Each row of numbers belongs to one of the nodes below and depends on some of the facts about them. Some rows are named. Which node is each other row?

Facts:
(1003) {η=b, Θ=paflak, ρ=(962), γ=(632), (1183)}
(1024) {η=a, Θ=miflim, ρ=(73)}
(1026) {η=a, Θ=miflim}
(1043) {η=a, ρ=(42), γ=(612)}
(1076) {η=a, ρ=(990), γ=(1024), (664)}
(1098) {η=a, Θ=miflim, γ=(1166)}
(1116) {η=a, ρ=(1026)}
(1133) {η=a, Θ=paflak, ρ=(1116)}
(1166) {η=b, Θ=miflim, ρ=(78), γ=(959)}
(1174) {η=c}
(118) {η=a, Θ=miflim, ρ=(950)}
(1183) {η=a, Θ=miflim, γ=(1166)}
(1200) {η=c, Θ=miflim, ρ=(542)}
(121) {η=b, Θ=miflim, ρ=(141)}
(1213) {η=a, Θ=miflim}
(1214) {η=b, γ=(1183)}
(1218) {η=b, Σ=(73), Θ=paflak, ρ=(996)}
(1223) {η=a, Θ=miflim, ρ=(571)}
(1252) {η=c, γ=(1266)}
(126) {η=b, Σ=(1214), Θ=paflak}
(1266) {η=a, Θ=miflim, ρ=(940)}
(1274) {η=b, γ=(616), (959)}
(1277) {η=b, Σ=(70), ρ=(749), γ=(1348)}
(1280) {η=c, Θ=paflak, ρ=(1266)}
(1294) {η=c, Θ=miflim, ρ=(225)}
(1307) {η=a, Θ=miflim, ρ=(632), γ=(1166), (1223), (959)}
(133) {η=a, Θ=miflim, γ=(1266), (1252)}
(1348) {η=b, Θ=paflak, ρ=(413), γ=(959)}
(1349) {η=a, Θ=paflak, ρ=(699)}
(141) {η=b, Θ=miflim}
(158) {η=b, Θ=miflim, ρ=(1349)}
(190) {η=a, Σ=(743), (1307), Θ=miflim}
(202) {η=a, Σ=(874), (355), Θ=miflim, ρ=(923)}
(203) {η=b, Σ=(1280), (357), Θ=miflim, ρ=(612), γ=(1166), (1183)}
(208) {η=b, Θ=miflim}
(217) {η=c}
(225) {η=c, Θ=miflim}
(232) {η=b, Θ=paflak, ρ=(715)}
(234) {η=a, ρ=(327), γ=(1166), (823)}
(247) {η=b, Σ=(1213), Θ=miflim}
(251) {η=a, Σ=(671), (796), (1280), Θ=miflim, ρ=(257)}
(257) {η=b, Θ=miflim}
(26) {η=a, Σ=(785), (681), (327), Θ=miflim, ρ=(477)}
(266) {η=a, Σ=(715), Θ=miflim}
(27) {η=b, Σ=(1183), (327)}
(312) {η=b, Σ=(208), (743), Θ=paflak}
(319) {η=b}
(327) {η=a, γ=(1348), (959)}
(33) {η=b, Σ=(344), (1307), Θ=paflak}
(339) {η=c, Θ=miflim}
(344) {η=a, Θ=miflim, γ=(1348), (632)}
(355) {η=a}
(357) {η=a, Θ=miflim, ρ=(1280)}
(359) {η=a, Θ=miflim, ρ=(943), γ=(823), (1003)}
(361) {η=a, γ=(1266), (1348)}
(363) {η=c, ρ=(428)}
(388) {η=a, Σ=(208), (85), (719), γ=(959)}
(390) {η=a}
(413) {η=a, Σ=(571), (579), (719), Θ=paflak, ρ=(823)}
(42) {η=c, Θ=paflak, ρ=(390)}
(426) {η=a, Σ=(70), (579), (78), (681), (1098), (232), (225), Θ=miflim}
(428) {η=a, Σ=(1294), Θ=paflak, ρ=(499)}
(461) {η=a, Θ=miflim, ρ=(993)}
(472) {η=a, Σ=(571), (749), (1200), Θ=miflim}
(477) {η=a, Θ=paflak, ρ=(359)}
(499) {η=b, Θ=miflim, ρ=(190)}
(502) {η=b, γ=(542)}
(521) {η=c, Σ=(571)}
(530) {η=b, Θ=miflim, γ=(1223)}
(534) {η=a, Θ=miflim, ρ=(1133), γ=(959)}
(542) {η=a, Θ=miflim, ρ=(736), γ=(141), (1348), (327)}
(545) {η=b, Θ=miflim}
(571) {η=a, Θ=miflim, ρ=(251)}
(579) {η=c, Θ=miflim}
(605) {η=a, Σ=(85), (217), (719), Θ=paflak, ρ=(579)}
(612) {η=b, Θ=paflak, ρ=(534), γ=(1183)}
(616) {η=a, Θ=miflim, γ=(656)}
(627) {η=a, Θ=miflim, ρ=(312), γ=(823)}
(631) {η=a, Θ=miflim, ρ=(133)}
(632) {η=a, Θ=miflim, ρ=(363)}
(638) {η=a, Θ=miflim}
(643) {η=a, Σ=(616), (1213), Θ=paflak, ρ=(743)}
(656) {η=c, Σ=(880), Θ=miflim, ρ=(1166), γ=(141), (344), (542)}
(664) {η=a, Θ=paflak, γ=(1166), (1183), (959)}
(671) {η=b, Θ=miflim}
(681) {η=b, Θ=miflim}
(699) {η=c, Θ=miflim, ρ=(232), γ=(70)}
(70) {η=a, Θ=miflim, ρ=(1218), γ=(943), (664)}
(715) {η=b, Θ=miflim}
(716) {η=a, Σ=(699), (1043), Θ=miflim}
(719) {η=b, Θ=miflim, ρ=(656)}
(722) {η=a, Σ=(579), (892), (990), Θ=miflim, ρ=(426)}
(73) {η=c, Θ=miflim, ρ=(545), γ=(203)}
(736) {η=b, γ=(327)}
(74) {η=a, Σ=(1348), (1043), γ=(632), (976)}
(743) {η=a, Θ=paflak, ρ=(1348)}
(749) {η=a, ρ=(959)}
(778) {η=b, Σ=(78), ρ=(817), γ=(632)}
(78) {η=c}
(785) {η=a, Θ=miflim, ρ=(627)}
(796) {η=a, Θ=miflim, ρ=(234), γ=(1166), (976), (664)}
(800) {η=a, Σ=(996), (972), Θ=miflim}
(812) {η=a, Σ=(502), (499), Θ=miflim}
(817) {η=a, ρ=(1076), γ=(1183)}
(823) {η=a, Θ=paflak}
(827) {η=c, ρ=(874)}
(840) {η=a}
(85) {η=a, Θ=miflim, ρ=(26)}
(874) {η=a, Θ=miflim, ρ=(719)}
(880) {η=a}
(89) {η=a, Θ=miflim, ρ=(976), γ=(1166), (1133)}
(892) {η=a}
(903) {η=b, Σ=(1024), (158), Θ=paflak, γ=(1133)}
(923) {η=b, Θ=miflim, ρ=(605)}
(940) {η=b, Θ=paflak, ρ=(631)}
(942) {η=b, Σ=(923), Θ=miflim}
(943) {η=a, Σ=(1348), Θ=miflim, ρ=(33), γ=(1183)}
(950) {η=c, Θ=miflim, ρ=(472), γ=(656)}
(959) {η=a, Σ=(827), (1174), Θ=miflim, ρ=(1200)}
(962) {η=a, ρ=(716)}
(963) {η=a, Θ=paflak}
(972) {η=b, Θ=miflim, γ=(70), (796), (959)}
(976) {η=a, Θ=paflak, ρ=(1024)}
(99) {η=c, Θ=miflim}
(990) {η=c, Θ=miflim}
(993) {η=c, Σ=(817), (327), (664), (225), Θ=miflim, ρ=(785)}
(996) {η=c, Θ=paflak, ρ=(339)}

Named rows:
[  1   5  -9   7   1   0  22 -19  -1   4 -17  -3   4  -8   3  -2  18  -3
  -3  17   0   1   9   3   4  10] : (363)
[ 19   2   0 -26  25  35 -12  22 -15  -4  13 -13  13  11  13  10  12 -11
  -4 -16  -2  25  -9 -51  -1   7] : (70)
[ 37 -11  -4 -13  11  -9   6  -6  -8  -2   3   7  -6  13  10   2   5  22
  18 -11   0  12 -10 -12  -6  -7] : (664)
[ 28 -13 -10  -5  -1  -6  13   8  -8 -12  -4  -4   8  13  13  11  -5  10
   4 -14   9  -4  -4  -2  -3   3] : (1076)
[-23   3  20  10  31  36   8   6  -1  -6  -1  -3  13 -24   2 -15   4   3
 -13  10   9  28  26 -19 -14 -10] : (993)
[ -8   5  -9   8 -19  -2  26   8 -20   6 -14  11 -11 -11   1  -2  12  -3
  -2  27   1   1  15  27   2  -8] : (579)
[  9  -1   0 -34  16  23 -17  14  -7  -4  13  -7   3  11   1   8  22 -17
  -1  -3  -7  20 -20 -59   4  14] : (1223)
[-23  25  -8  21  -2  13   7  15 -12  22  11 -12   0  11  -3  12  25 -24
  -8   7  -9  -1   0  -8   3  -4] : (571)
[ 27  -8 -26  -8 -15 -14  12  13  17 -15   1  -8   9   6  11   1  10   4
   3 -13   6 -21  13  -9 -11   0] : (361)
[ 24 -25   1 -27  -9 -36 -32 -19  25  -6  10  14  -9  11 -17  -5  -4  17
  13  -9  -3 -17 -36 -17  10  16] : (1348)
[ -2  10  -4   5  -7  -3  13 -21   4   4 -11  -9   3   0   3   2   8 -10
   3   4  -3   2   7  12   5  17] : (390)
[ -8   8  31  18  12  12  -8 -12  26   3  -1 -14   5  -3  -8 -22 -27   4
  -4 -14  -3  12  14  16 -11  -8] : (27)
[ 39 -19  10 -17 -27 -31  11 -20 -13   0  -8  24 -38   5 -16  -7   1  29
  29  14  -4  16 -20  37   4 -10] : (823)
[ 25  -6 -23 -13 -13 -15  17   7  19 -11  -4  -1   4  -4  -1 -10  30   3
  -2  10   1 -13  14 -27  -7   3] : (1252)
[ 32   2   2 -11  23  -4 -17  -9   3  13  11  -4   0  25   6  10  -6  10
   7 -28  -7   2 -28 -21   6   1] : (612)
[ -3   7 -16  18  31   8  14 -32   3  16  -5   0   7  -9  13   2  21   2
   5  14  -1   5   6 -24   5   9] : (1280)
[ 28 -14   5 -15 -10 -24   8 -20  -9   2  -4  16 -24   7  -5  -3   5  16
  25   8  -7  13 -20  19   4  -3] : (1133)
[ 47 -16   0 -12 -57 -54  11  14   7 -15 -11  18 -19   8  -8 -10 -32  23
  13 -11   4 -25   1  64  -3 -20] : (736)
[-28  22 -15   8  16  25  -6   2  -5  16  10 -16   9   5   7  16  23 -24
  -8   0  -6   0  -4 -35   8  15] : (85)

Which node is each row?
No name comes twice in this set of rows, the named rows included.
[-17  14 -13  -2  32  30   1  -7  -5  11   0  -9  17 -11  16   8  27 -25
 -13  13  -1  12   6 -47   6  15] => (1294)
[  8 -16 -15 -10  28  16  -5  -5  -3 -13   3 -18  22  16  17  18  10  -1
  -9 -23  11  -8 -24 -48  11  28] => (1043)
[ -9  15 -10   5  33  27   8 -19   5  10  -6 -19  17  -1  14   8  32 -15
 -13   6  -3   4   5 -40   6  21] => (827)
[ 25 -11  15 -39 -11  10  -7  15 -17 -15   3   7 -14   9  -4  -1   4  -3
  11   3  -4  33 -21 -19   1  -1] => (1183)
[-27 -26  18  16 -42 -31  13   1  -6 -21 -14  26 -21 -22 -24 -18 -28  26
   7  22  13 -15  11  71  -8 -20] => (190)
[-25   9  18  27  31   5 -15 -25  24  16  12 -11   3   3 -12  -9 -11  11
  -1 -14  -4   0  -5  -7  -5  -2] => (1218)
[-25   5   8  47   3   8  37  13  -2   4  -1 -18 -10   7 -21 -15  29  15
 -15  19   5  -6   4   3  -7 -17] => (521)
[ -8  20   3  -2 -10  -1 -17  -4   4  10  -1   1   2  -2   6   2 -13 -20
  -4  -6  -9  -2   0  10   7   6] => (671)
[  6 -34   4 -10 -16  -9  17  36  -4 -36   2  16  -6 -10 -18 -14   3  31
  -5  14  15  -6   8  -4 -18 -31] => (656)
[-31   5   7  24  54  26  -4 -28  19   5  11 -16  15  -7  -1  -7   3  12
   2  -6   2   7   5 -37 -13   6] => (643)
[ 17 -10 -20 -20   6   7   5  29  -8 -13   6   4  12   1  13   8  22  -3
  -9   3   9  -4   8 -45  -6  -2] => (950)
[ 28   6  -7  -8  34   7 -19  -6   8  17  17 -15   9  25  12  12  -2   4
   1 -34  -4   0 -21 -42   3   3] => (1003)
[ 28  -5  -1 -19  17   0  -5 -17  -1   3  12  -1 -10  16  -5   4  20   7
  21  -4  -9  17 -24 -34   2   6] => (976)
[  2  18   5   8  -6  -7  -8 -21  16  14  -4  -7   4   4   3  -1 -12 -13
  -3 -10  -9  -5   1  13   8  12] => (319)
[ 25 -23  -7 -13 -13  -9  20  26 -29 -18 -11  17  -4  -2   5   7  -5  16
  -1   9  10   0  -2   7  -1  -9] => (73)

The same nodes again, as new rows of numbers:
Known rows:
[  7   6   8  -1  13   4 -20 -30 -31   4  13  10  -9 -15   5  -7  -3 -25
  12   8 -27   9   6  -3  15   9] : (534)
[  6   9  17   2  -6 -13   0  -9 -12   6   1   2  14  -7   2  -1  -6   6
   9 -13 -13   6  11   2   0   7] : (530)
[ -5   7 -17   7  16 -11 -10   6   7  -5   1  11  -7   0   9   1  -6  12
  -1  -9   0   8  11   5 -21  -5] : (1174)
[-12  25   4  -3  -5 -15  27  -7   4 -12   2 -11   8 -10   8   4 -11  29
  12   8   2  13  13  -1 -11  26] : (158)
[  7  22  12  -5   0 -12 -10  21   4  -2  -9  -2  11 -13  11   6   1  24
   7   9 -16   0 -10   2 -23  12] : (681)
[ 23  -4  15  -1  27   0 -27 -25 -11   2   2   4  -3 -30   1  11   9 -22
  21  11 -36 -19   1   1  13  16] : (327)
[ -1  11   3 -11  23   5 -21 -10 -27   2  20   7 -11 -13  12 -10  -6 -15
   4  10  -9  22  -4  -3   2   8] : (959)
[  2   4  -4   7  15 -12 -18   8   1  -5  -5   6 -11  -4   0   9  -2   9
   6  -6   8  21  15  -1 -36  -1] : (521)
[  2   8   1  -3   3  -2 -16  24 -11  11   8  -6   2  -3  10  -2 -11  -5
 -11 -24 -13  16  -9   8 -17  -9] : (428)
[ 10  14   3  -1  -1 -10 -12  11   6 -10  -2  -6 -12  -1   7  11  -1  12
   2  -4  -1   5  -5  -1 -25   8] : (892)
[  8   8  26  11 -11 -24   9 -15   9  -6 -10 -17  18 -28  -2  14  -2   8
  16  -5   8  -9  27   0 -29  27] : (778)
[ -2  23  19   0   4 -11 -11   9 -11   1   8  -6   0 -29   6   9 -12 -13
   2  10  23   8  -1 -14 -38  26] : (426)
[  0   0   1  13   4 -10 -18   5 -10  17  -6  26   7  -3  -1   2 -11  -1
   6 -15 -16   3  -1   8  -1 -22] : (73)
[  4   1  -3   1 -12   4 -15  20 -11  16   0  -3   2  13   7  -2 -15   1
   8 -26  -5  14 -28  16 -17 -21] : (631)
[-11  12 -16   8  11 -12  -8  10   1   8   0  17  -1 -10   5   7 -14  12
   7  -3   2  10   6   1 -18  -1] : (99)
[  5  -2  -5   3 -16   8 -14  18 -10  16  10  -9   5  12   5  -6 -17  11
  13 -32  -5  17 -31  19 -16 -24] : (1026)
[  4  22  10  -5   8 -10 -20  27  -3   1   4  11   0 -14  13  11  -4   1
  -5  13  -6   0  -8  -2 -18  11] : (785)
[ 22  -5  12  20  -9  -4   6  -1  -5  15 -22   4   2 -15  -2  21  -4 -11
   7 -23  -9  -3  16   7  17   7] : (344)
[ 12  12  13 -10   4  -9 -25  40  -5   6  -1  -7   8 -12   1   0   1  18
   4  -9 -26  11 -14   6 -31  -7] : (232)

Name these rows:
No name comes twice in this set of rows, the named rows included.
[ 13  -3  12   7   7 -15  -1  -1  -6   2  -5  -4  12  -5   4   4   2  10
   7 -21 -15  -4  20  12   0  12] => (502)
[ -2  16  16  -7  11 -13 -12  12  -8   1   6 -10  17 -13  10  -2  -4  13
   3  -4   3   7   5   6 -37  14] => (27)
[ -2  17  15   5 -10 -22 -10 -34 -11 -11  16   7   3  -2  10   0   3 -14
  -7  -8 -12  -8  20  -9  -7  11] => (234)
[  7  16  17   3   4  -8 -18  23 -14  -1   0   1 -15 -17   5   7  -5 -12
 -11 -13   2  33   9  -7 -22   4] => (605)
[ -6  18  27  14 -35 -38  21 -23   7  -2  -3  -6  28 -14  -3   7  -8   7
  -2 -29 -10  -8  34   1 -12  15] => (1003)
[ -6  14 -15   1  26 -16 -18  23  -1   4  -1  19  -8 -13   7   0  -5  11
 -13  -6 -16  12  11   1 -14   0] => (996)
[  8  17  15   2   3  -9 -18  17 -19   9   3   9  -9  -9   7   2  -5 -11
  -6  -6  10  25   4  -8 -17  12] => (472)
[ -2   6 -12   3  15  -7 -22  21  -7  16  -5  21   3  -4   4  -3 -11   8
   5 -12  -5  13  -6  12 -15 -18] => (339)
[ -3   9  -9   2  30 -11 -24  13  -3   1   5  17  -2  -4   9   2   0   5
  -9  -9  -1   7  14   0 -17   0] => (363)
[-10  19   8   3 -13 -13   7  -5   5  -8   6 -12  -5 -23   4  16  -9  -4
  10   6  26  12   8  -9 -36  25] => (722)
[ 11   8  18   3   1  -2 -27  30 -11   6  -1  -7  -9 -12  -1   3  -7  -9
  -3 -21   0  29 -10   1 -31  -8] => (413)
[  5  -8  -1  19  15 -19 -12  -7  -1  10 -11  12   0 -11  -3  11  -4  -5
   4 -27  -7  -9  26   7 -12   4] => (1252)
[  4   9 -10  12   6 -13 -17   9   8  -7  -6  10 -17   0  -2   7  -2  15
   3 -10   2  18  13  -3 -27  -6] => (217)
[ 15  -7  10  -3  23   0 -14 -25 -24   2   9  -2  -1 -27   1  -9   5  -9
  15   5 -53  12  21   6  31  14] => (1348)
[  2  20  17  11 -22 -23  12 -26  17  -4  -4  -4   6 -17  -2  19   0  -2
  17  10  -9 -23  10 -11 -14  18] => (70)

